Here is a tiny trained network, its code and every weight. The questions are about switching its units off for an input and a target symbol, where a switched-off unit gives its printed mean instead of its output.

import numpy as np


def w(rows, s, z=0):
    codes = np.array(rows[::2]) - 128.0
    scale = np.full(codes.shape[1], s)
    scale[-1] = z or s
    return codes * scale


def f(y):
    return y / 2 * (1 + np.tanh(0.7978845608 * (y + 0.044715 * y**3)))


def softmax(a):
    e = np.exp(a - a.max(-1, keepdims=True))
    return e / e.sum(-1, keepdims=True)


def log_softmax(a):
    a = a - a.max(-1, keepdims=True)
    return a - np.log(np.exp(a).sum(-1, keepdims=True))


def net(x, mask):
    ids = ['ΞΦΩεζηθλμπστ'.index(c) for c in x.split()]
    T = len(ids)
    res = E[ids] + P[:T]
    u = 0
    for l in range(2):
        q, k, v = (res @ M[l].T for M in (Q, K, V))
        z = softmax(np.where(np.tri(T) > 0, q @ k.T / 3**0.5, -1e9)) @ v
        res = res + np.where(mask[u], z, O[l][:, -1]) @ O[l][:, :-1]
        u += 1
        y = f(res @ A[l][:, :-1].T + A[l][:, -1])
        res = res + np.where(mask[u : u + 12], y, B[l][:, -1]) @ B[l][:, :-1]
        u += 12
    return log_softmax(res[-1] @ U[:, :-1].T + U[:, -1])


Q, K, V, O, A, B = {}, {}, {}, {}, {}, {}
E = w([
[83,123,58,148,104,149,126],'Ξ',
[143,218,116,237,159,37,121],'Φ',
[55,107,133,67,218,118,228],'Ω',
[141,111,69,172,250,145,75],'ε',
[55,63,94,58,133,149,70],'ζ',
[156,162,197,212,94,32,228],'η',
[140,93,187,97,192,79,41],'θ',
[90,241,97,126,113,109,2],'λ',
[164,188,137,156,110,228,195],'μ',
[141,223,165,114,202,176,112],'π',
[203,64,184,111,103,183,106],'σ',
[40,131,88,172,70,190,115],'τ',
],0.012)
P = w([
[254,129,5,61,135,36,147],'0',
[222,151,17,72,132,56,141],'1',
[203,136,36,81,133,75,132],'2',
[192,133,59,97,150,95,115],'3',
[176,125,78,105,150,117,102],'4',
[159,131,99,117,152,131,98],'5',
[135,131,121,125,150,145,90],'6',
[125,133,141,143,147,160,81],'7',
[110,127,162,152,142,177,70],'8',
[94,141,185,164,140,190,75],'9',
[77,140,208,176,137,208,67],'10',
[62,142,222,192,132,212,62],'11',
[43,143,248,205,129,233,63],'12',
],0.0079)
Q[0] = w([
[150,176,115,172,98,120,190],'L0H1',
[162,238,102,120,212,205,5],'L0H1',
[95,143,88,73,77,173,137],'L0H1',
],0.015)
K[0] = w([
[193,189,90,156,114,83,191],'L0H1',
[90,144,248,167,120,225,105],'L0H1',
[161,86,111,81,189,178,172],'L0H1',
],0.013)
V[0] = w([
[190,146,92,223,140,254,188],'L0H1',
[113,44,73,186,202,130,186],'L0H1',
[196,187,180,74,215,109,159],'L0H1',
],0.0072)
O[0] = w([
[221,149,103,161,39,204,107,175],'L0H1',
[170,128,105,254,146,141,218,70],'L0H1',
[167,168,144,83,189,228,135,252],'L0H1',
],0.0083,0.0042)
A[0] = w([
[102,153,216,56,170,30,146,133],'L0N1',
[181,51,210,26,120,135,173,127],'L0N2',
[204,135,231,138,178,82,113,206],'L0N3',
[184,109,129,140,72,140,121,183],'L0N4',
[119,118,110,172,211,113,83,113],'L0N5',
[183,66,148,222,157,121,137,254],'L0N6',
[68,59,79,68,159,111,56,100],'L0N7',
[108,254,63,138,164,91,69,255],'L0N8',
[121,164,214,154,138,86,229,82],'L0N9',
[69,63,89,118,67,54,56,153],'L0N10',
[55,154,150,182,154,158,97,60],'L0N11',
[200,164,67,136,111,141,60,118],'L0N12',
],0.0081,0.002)
B[0] = w([
[187,175,145,212,94,153,192,167],'L0N1',
[106,2,168,164,102,79,178,151],'L0N2',
[158,151,217,110,70,109,75,193],'L0N3',
[104,97,112,137,79,158,175,145],'L0N4',
[94,111,194,85,151,94,100,170],'L0N5',
[106,114,181,153,105,58,168,155],'L0N6',
[122,187,82,39,92,135,114,186],'L0N7',
[199,68,168,164,172,100,97,254],'L0N8',
[183,191,114,133,81,212,171,145],'L0N9',
[104,127,131,77,21,85,205,167],'L0N10',
[115,127,67,137,188,111,58,163],'L0N11',
[180,64,109,148,120,160,126,223],'L0N12',
],0.0079,0.0075)
Q[1] = w([
[117,2,93,110,89,124,99],'L1H1',
[146,27,104,106,155,164,58],'L1H1',
[76,209,35,87,95,136,196],'L1H1',
],0.009)
K[1] = w([
[1,152,98,139,36,173,135],'L1H1',
[12,123,239,129,68,215,105],'L1H1',
[201,103,44,23,138,64,211],'L1H1',
],0.0071)
V[1] = w([
[103,109,118,231,179,94,62],'L1H1',
[173,254,143,142,186,152,126],'L1H1',
[14,214,9,122,205,162,35],'L1H1',
],0.0056)
O[1] = w([
[203,131,210,164,166,63,118,93],'L1H1',
[172,254,72,158,183,143,197,187],'L1H1',
[226,76,29,89,153,85,182,1],'L1H1',
],0.007,0.0069)
A[1] = w([
[57,107,144,138,229,59,164,23],'L1N1',
[151,112,118,44,192,179,55,68],'L1N2',
[165,142,181,222,139,96,103,86],'L1N3',
[152,140,155,118,159,79,120,120],'L1N4',
[168,123,115,133,210,132,127,137],'L1N5',
[71,113,129,52,133,146,142,50],'L1N6',
[177,113,108,187,172,130,71,121],'L1N7',
[63,70,157,174,192,149,190,159],'L1N8',
[200,1,128,140,160,26,119,107],'L1N9',
[140,97,127,124,50,200,182,1],'L1N10',
[67,172,7,97,149,159,74,134],'L1N11',
[182,121,135,166,75,203,138,80],'L1N12',
],0.0091,0.0074)
B[1] = w([
[50,116,1,64,182,167,19,133],'L1N1',
[90,116,195,121,16,149,105,255],'L1N2',
[128,83,97,104,167,109,201,251],'L1N3',
[104,154,110,67,141,131,116,173],'L1N4',
[121,120,128,92,164,170,92,234],'L1N5',
[152,82,57,175,123,144,176,167],'L1N6',
[122,65,134,150,134,166,196,249],'L1N7',
[78,151,116,152,176,103,189,157],'L1N8',
[221,131,105,128,69,47,36,159],'L1N9',
[83,183,134,119,172,47,105,161],'L1N10',
[207,165,165,60,155,116,200,203],'L1N11',
[109,173,54,124,100,147,82,219],'L1N12',
],0.0091,0.0088)
U = w([
[198,109,132,170,60,63,78,169],'Ξ',
[204,65,147,167,194,87,152,129],'Φ',
[42,137,101,141,253,142,183,99],'Ω',
[136,58,69,226,109,169,157,170],'ε',
[110,89,100,64,109,96,173,147],'ζ',
[186,200,181,199,70,94,199,253],'η',
[138,219,209,33,156,21,74,99],'θ',
[117,110,73,98,184,86,67,178],'λ',
[111,190,45,135,124,126,62,99],'μ',
[199,118,168,73,153,227,109,54],'π',
[58,125,105,73,179,116,75,30],'σ',
[36,59,181,167,66,86,116,215],'τ',
],0.0063,0.0025)

Each question gives the input, a string of symbols that net reads in full, and the target symbol t.
The units are the heads (3 rows each of Q, K, V and O) and the neurons (one row each of A and B). Each row of codes is followed by its name. A weight is (code - 128) times the scale printed after its matrix; where a second scale follows, it is the last column's (O, A, B and U).
mask holds one flag per unit, layer by layer, with each layer's heads first. A switched-off unit (its flag False) gives its mean, the last column of its rows in O or B, instead of its output. The means were averaged over made-up inputs and are rounded, as every weight is.
A unit's drop is (log p(t) with every unit on - log p(t) with that unit switched off) / (log p(t) with every unit on - log p(t) with every unit switched off).
The circuit of an input: a set's keep is (log p(t) with only the set's units on - log p(t) with every unit switched off) / (log p(t) with every unit on - log p(t) with every unit switched off). Starting from the 12 units with the biggest drops (on a tie, the unit counted first), units are removed one at a time, each time the one whose removal leaves the highest keep (on an exact tie, the one counted first), for as long as the keep stays at least 0.8.
units of the circuit, in order: the units of the circuit, biggest drop first
unit that matters most: the unit with the biggest drop
top k neurons: the k neurons with the biggest drops, biggest first
top k neurons in layer l: the k neurons of layer l with the biggest drops, biggest first
input Ω σ π η θ τ π π Ω ζ Φ Ξ ε, target Φ: top 4 neurons => (L1N9, L1N7, L1N3, L1N12)
input ζ Ω ζ τ, target Ω: units of the circuit, in order => (L0H1, L1N2)
input π Ω π Ω μ ε λ ε λ ε, target θ: units of the circuit, in order => (L0H1, L0N7, L1N11)
input η π ζ π σ ζ η ζ ε, target Ω: top 2 neurons in layer 0 => (L0N3, L0N7)
input μ π Ξ ζ π ε ε τ τ λ, target Ξ: units of the circuit, in order => (L1H1, L1N9, L0N8, L0H1)
input σ η Ξ Ω ε, target Φ: top neuron in layer 0 => (L0N5)
input η π τ ε τ σ π π π Ξ, target π: top 3 neurons => (L1N11, L0N10, L0N2)
input τ ζ η τ η ε η θ μ μ Ξ, target μ: top 2 neurons in layer 0 => (L0N8, L0N4)
input π λ ε π ε ζ Ξ ε, target λ: top 3 neurons in layer 1 => (L1N1, L1N9, L1N4)
input η Ω Ξ θ ε, target σ: top 4 neurons => (L1N1, L0N5, L0N3, L0N1)
input λ λ π ε σ ζ Ω λ ε, target θ: units of the circuit, in order => (L0H1, L1N11, L0N7)
input Ω Ξ π μ Ω μ η Ξ, target μ: top 2 neurons in layer 1 => (L1N12, L1N3)
input ζ ε λ η π λ ζ ζ ζ Ξ, target ζ: top 4 neurons => (L0N10, L0N7, L1N11, L0N8)
input ζ η τ, target ζ: unit that matters most => L1H1
input π τ ε σ, target Ξ: units of the circuit, in order => (L1N9, L0N2)
input η π τ ε π η ε π π π τ, target π: top 3 neurons => (L1N11, L0N11, L0N2)
input σ π θ ζ Ω Ξ ε η ε ε, target Ω: top 2 neurons => (L0N3, L0N12)
input π π Ξ π λ μ π λ Φ ζ λ π μ, target μ: units of the circuit, in order => (L0H1, L1N12, L1N10)
input ζ λ ζ σ π ε, target τ: top 2 neurons => (L0N8, L0N12)
input π σ Ξ η Ξ λ, target θ: top 2 neurons => (L0N7, L1N7)
input θ π π Ω Φ π η σ ε, target τ: unit that matters most => L1H1
input ε σ π ε Φ ζ ζ Ξ, target ζ: top 3 neurons => (L0N10, L0N7, L0N8)
input π ζ μ ε, target ε: top 3 neurons in layer 0 => (L0N12, L0N7, L0N6)
input Ω Φ Ω π Ξ π θ π μ ε ε, target ε: top 2 neurons in layer 1 => (L1N7, L1N11)
input π λ Ξ, target π: top 2 neurons => (L0N2, L1N11)
